[[133 145 127 136 126 101 107 128 135 140 147 113 121 124 137 115]
 [138 139 134 133 126 104 102 125 133 136 142 120 131 125 131 111]
 [139 137 135 132 126 105 101 124 132 134 141 122 133 126 129 111]
 [136 142 131 135 126 102 104 127 134 138 145 117 126 124 134 113]
 [143 130 140 128 126 112 101 122 129 129 134 129 141 128 123 111]
 [143 129 140 128 126 114 102 122 128 128 132 131 143 128 121 111]
 [142 132 139 129 126 110 101 122 130 131 136 127 140 127 124 111]
 [140 136 136 131 126 107 101 123 131 133 139 124 136 126 127 111]
 [141 134 138 130 126 108 101 123 131 132 138 126 138 127 126 111]
 [134 143 129 135 126 102 106 127 135 139 146 115 124 124 136 114]
 [137 141 132 134 126 103 103 126 134 137 144 118 129 125 132 112]]
Indices start at 0.
The entry in row 0 and column 1 -> 145
Report the bottom entry of the column that holds the largest entry.
144
The entry in the bottom-left corner: 137
The entry in row 0 and column 2 is 127
Report the entry just right of the largest entry.
113
Report the entry at row 2, column 2.
135
Report the entry in row 2 and column 1.
137
Report the top-right entry.
115
The entry in the top-left corner is 133
The entry at row 1, column 1 -> 139
The bottom-right entry is 112
The maximum: 147
Report the entry in row 2 and column 0.
139
Report the entry just left of the largest entry.
140
The entry at row 1, column 2 is 134
Report the entry at row 1, column 0.
138
